Here is a tiny trained network, its code and every weight. The questions are about switching its units off for an input and a class, where a switched-off unit gives its printed mean instead of its output.

import numpy as np


def w(rows, s, z=0):
    codes = np.array(rows[::2]) - 128.0
    scale = np.full(codes.shape[1], s)
    scale[-1] = z or s
    return codes * scale


def f(y):
    return np.maximum(y, 0)


def log_softmax(a):
    a = a - a.max(-1, keepdims=True)
    return a - np.log(np.exp(a).sum(-1, keepdims=True))


def net(x, mask):
    res = np.array(x, float).reshape(1, 2) / 4 @ E
    y = f(res @ A[0][:, :-1].T + A[0][:, -1])
    res = res + np.where(mask, y, B[0][:, -1]) @ B[0][:, :-1]
    return log_softmax(res[-1] @ U[:, :-1].T + U[:, -1])


A, B = {}, {}
E = w([
[183,166,161,7,158,86,141,235,171,118],'x0',
[106,47,194,74,83,236,236,159,130,72],'x1',
],0.011)
A[0] = w([
[104,119,96,200,120,143,111,58,113,99,254],'n0',
[142,127,156,83,109,138,143,180,145,107,103],'n1',
[140,182,99,122,152,40,42,158,134,137,252],'n2',
[112,77,132,163,116,184,165,126,100,113,128],'n3',
[113,128,152,90,94,173,163,139,133,123,128],'n4',
[105,162,118,137,129,86,108,130,90,129,124],'n5',
[114,130,150,148,155,108,138,64,135,153,159],'n6',
[133,137,99,204,117,120,80,74,116,153,201],'n7',
[126,104,160,91,166,159,160,167,122,143,241],'n8',
[100,43,136,163,131,217,198,77,139,117,225],'n9',
[144,146,121,2,133,110,140,230,142,117,243],'n10',
[128,77,121,77,114,146,152,159,97,119,150],'n11',
[107,141,118,178,132,128,85,94,142,140,128],'n12',
],0.011,0.0035)
B[0] = w([
[65,79,60,122,121,135,176,90,131,221,211],'n0',
[109,66,127,125,152,81,101,160,123,78,184],'n1',
[189,216,111,104,85,50,148,59,133,214,239],'n2',
[132,114,127,51,66,130,26,120,144,92,184],'n3',
[121,114,140,113,144,147,123,150,194,48,184],'n4',
[163,103,122,77,150,120,123,137,187,93,166],'n5',
[121,115,98,144,142,113,129,122,110,115,161],'n6',
[114,110,37,163,161,75,143,117,91,74,212],'n7',
[99,204,167,201,161,146,195,104,152,100,191],'n8',
[70,165,167,162,37,184,105,80,111,113,225],'n9',
[179,166,177,163,171,92,125,248,57,146,252],'n10',
[162,137,139,130,145,159,155,118,187,53,181],'n11',
[188,80,61,125,137,94,72,150,140,67,179],'n12',
],0.019,0.018)
U = w([
[81,185,154,182,138,127,241,97,86,228,146],'0',
[46,16,89,154,82,153,85,121,23,150,95],'1',
[92,127,167,61,57,182,135,53,199,152,111],'2',
[220,201,187,77,125,66,121,176,67,218,179],'3',
[157,91,47,119,157,56,155,87,117,166,169],'4',
[155,67,160,141,254,102,197,224,101,117,5],'5',
[111,135,193,148,109,147,125,156,141,63,164],'6',
],0.0076,0.0018)

Each question gives the input, the list of numbers given to net, and the class t.
The units are the neurons (one row each of A and B). Each row of codes is followed by its name. A weight is (code - 128) times the scale printed after its matrix; where a second scale follows, it is the last column's (A, B and U).
mask holds one flag per neuron, in row order. A switched-off neuron (its flag False) gives its mean, the last column of its row in B, instead of its output. The means were averaged over made-up inputs and are rounded, as every weight is.
A unit's drop is (log p(t) with every unit on - log p(t) with that unit switched off) / (log p(t) with every unit on - log p(t) with every unit switched off).
The circuit of an input: a set's keep is (log p(t) with only the set's units on - log p(t) with every unit switched off) / (log p(t) with every unit on - log p(t) with every unit switched off). Starting from the 12 units with the biggest drops (on a tie, the unit counted first), units are removed one at a time, each time the one whose removal leaves the highest keep (on an exact tie, the one counted first), for as long as the keep stays at least 0.8.
units of the circuit, in order: the units of the circuit, biggest drop first
unit that matters most: the unit with the biggest drop
top k neurons: the k neurons with the biggest drops, biggest first
drop when u is switched off: that unit's drop, to one decimal
input [-3,0], class 1: unit that matters most -> n2
input [2,3], class 6: units of the circuit, in order -> n7, n2
input [0,1], class 6: top 2 neurons -> n2, n0
input [-2,8], class 2: top 3 neurons -> n10, n9, n3
input [-1,1], class 2: top 4 neurons -> n10, n7, n1, n12
input [-8,5], class 1: top 2 neurons -> n2, n0
input [2,2], class 5: top 3 neurons -> n2, n9, n3
input [-2,7], class 2: top 2 neurons -> n10, n9
input [3,4], class 5: drop when n3 is switched off -> 0.1
input [-3,8], class 2: drop when n10 is switched off -> 0.3
input [4,4], class 5: drop when n10 is switched off -> 0.4
